Below is a small trained network, with its code and all its weights. Each question gives an input and a class and asks what happens when units are switched off, that is, made to give their printed mean instead of their output.

import numpy as np


def w(rows, s, z=0):
    codes = np.array(rows[::2]) - 128.0
    scale = np.full(codes.shape[1], s)
    scale[-1] = z or s
    return codes * scale


def norm(h):
    return h / np.sqrt((h * h).mean(-1, keepdims=True) + 1e-5)


def f(y):
    return np.maximum(y, 0)


def log_softmax(a):
    a = a - a.max(-1, keepdims=True)
    return a - np.log(np.exp(a).sum(-1, keepdims=True))


def net(x, mask):
    res = np.array(x, float).reshape(1, 7) / 4 @ E
    u = 0
    for l in range(3):
        y = f(norm(res) @ A[l][:, :-1].T + A[l][:, -1])
        res = res + np.where(mask[u : u + 6], y, B[l][:, -1]) @ B[l][:, :-1]
        u += 6
    return log_softmax(norm(res)[-1] @ U[:, :-1].T + U[:, -1])


A, B = {}, {}
E = w([
[133,127,134,128],'x0',
[131,129,133,123],'x1',
[226,79,104,240],'x2',
[134,179,171,237],'x3',
[126,129,123,129],'x4',
[139,129,140,121],'x5',
[125,254,71,73],'x6',
],0.0061)
A[0] = w([
[173,33,118,118,2],'L0N1',
[130,58,123,24,167],'L0N2',
[212,69,45,57,112],'L0N3',
[78,62,159,87,67],'L0N4',
[226,108,2,88,155],'L0N5',
[103,72,66,96,165],'L0N6',
],0.0088,0.007)
B[0] = w([
[174,85,10,59,154],'L0N1',
[148,48,87,80,253],'L0N2',
[122,239,183,214,210],'L0N3',
[22,116,227,179,167],'L0N4',
[165,230,200,137,239],'L0N5',
[105,179,57,109,212],'L0N6',
],0.011,0.0055)
A[1] = w([
[71,152,170,112,157],'L1N1',
[181,130,19,135,253],'L1N2',
[75,116,178,147,86],'L1N3',
[255,94,116,185,121],'L1N4',
[120,76,249,163,144],'L1N5',
[153,207,151,138,172],'L1N6',
],0.01,0.0041)
B[1] = w([
[96,137,122,204,193],'L1N1',
[228,150,119,16,225],'L1N2',
[164,216,207,193,154],'L1N3',
[151,67,38,109,219],'L1N4',
[74,197,132,170,192],'L1N5',
[155,43,2,93,254],'L1N6',
],0.0086,0.0066)
A[2] = w([
[139,134,2,202,226],'L2N1',
[129,230,123,135,130],'L2N2',
[32,149,82,64,203],'L2N3',
[94,80,92,128,254],'L2N4',
[80,153,158,191,87],'L2N5',
[73,178,222,40,157],'L2N6',
],0.0094,0.0042)
B[2] = w([
[56,87,215,65,255],'L2N1',
[104,147,171,206,175],'L2N2',
[142,15,160,211,202],'L2N3',
[94,46,185,141,192],'L2N4',
[167,254,83,65,149],'L2N5',
[205,182,34,150,164],'L2N6',
],0.008,0.0099)
U = w([
[86,60,153,181,90],'0',
[199,105,79,61,29],'1',
[140,247,164,182,255],'2',
],0.015,0.0016)

Each question gives the input, the list of numbers given to net, and the class t.
The units are the neurons (one row each of A and B). Each row of codes is followed by its name. A weight is (code - 128) times the scale printed after its matrix; where a second scale follows, it is the last column's (A, B and U).
mask holds one flag per neuron, layer by layer. A switched-off neuron (its flag False) gives its mean, the last column of its row in B, instead of its output. The means were averaged over made-up inputs and are rounded, as every weight is.
A unit's drop is (log p(t) with every unit on - log p(t) with that unit switched off) / (log p(t) with every unit on - log p(t) with every unit switched off).
The circuit of an input: a set's keep is (log p(t) with only the set's units on - log p(t) with every unit switched off) / (log p(t) with every unit on - log p(t) with every unit switched off). Starting from the 12 units with the biggest drops (on a tie, the unit counted first), units are removed one at a time, each time the one whose removal leaves the highest keep (on an exact tie, the one counted first), for as long as the keep stays at least 0.8.
circuit, biggest first: the units of the circuit, biggest drop first
most important unit: the unit with the biggest drop
k most important neurons: the k neurons with the biggest drops, biggest first
drop of u: that unit's drop, to one decimal
input [7,0,3,-7,6,-7,2], class 2: circuit, biggest first	L0N3
input [-1,8,-1,1,5,-1,-8], class 2: circuit, biggest first	L1N5, L2N5
input [2,4,-8,-7,-1,6,-2], class 0: 3 most important neurons	L0N4, L2N3, L1N2
input [-3,-8,7,0,-5,0,-5], class 1: circuit, biggest first	L0N4, L1N2
input [4,5,-4,-4,1,6,-1], class 0: 2 most important neurons	L0N2, L0N4
input [-7,-7,8,-2,8,5,-7], class 1: circuit, biggest first	L0N1, L1N2
input [-4,-2,-3,-4,7,6,0], class 0: 4 most important neurons	L0N4, L2N3, L0N1, L0N3
input [3,7,-2,-7,0,1,-2], class 0: 4 most important neurons	L0N6, L0N4, L2N3, L0N2
input [-2,-3,-3,-8,5,6,-5], class 0: 2 most important neurons	L0N2, L0N4
input [-1,5,5,7,1,-3,8], class 1: 2 most important neurons	L0N3, L1N6
input [-1,-2,3,7,2,-2,3], class 1: 3 most important neurons	L0N4, L0N3, L0N5
input [7,8,-6,-6,-8,-3,0], class 0: 3 most important neurons	L0N4, L2N3, L1N2
input [-7,-1,-5,-7,-5,2,-2], class 0: 4 most important neurons	L0N4, L0N2, L2N3, L1N2
input [6,0,-1,-5,2,-1,-1], class 0: 2 most important neurons	L0N6, L0N4
input [-4,2,6,-2,-2,3,1], class 2: most important unit	L0N5
input [8,8,-7,1,7,7,-3], class 2: 3 most important neurons	L0N4, L1N6, L1N3
input [3,-7,-1,6,2,-5,-1], class 2: 2 most important neurons	L0N6, L0N1
input [-1,6,3,3,-5,4,5], class 1: 2 most important neurons	L1N6, L0N4
input [7,8,-1,8,-1,-7,7], class 0: drop of L1N6	0.3
input [-8,-8,-8,7,2,-6,-5], class 2: drop of L1N2	0.0
input [-4,2,8,3,-7,-2,1], class 1: drop of L0N3	0.2
input [2,2,0,1,7,-7,-3], class 2: most important unit	L0N2
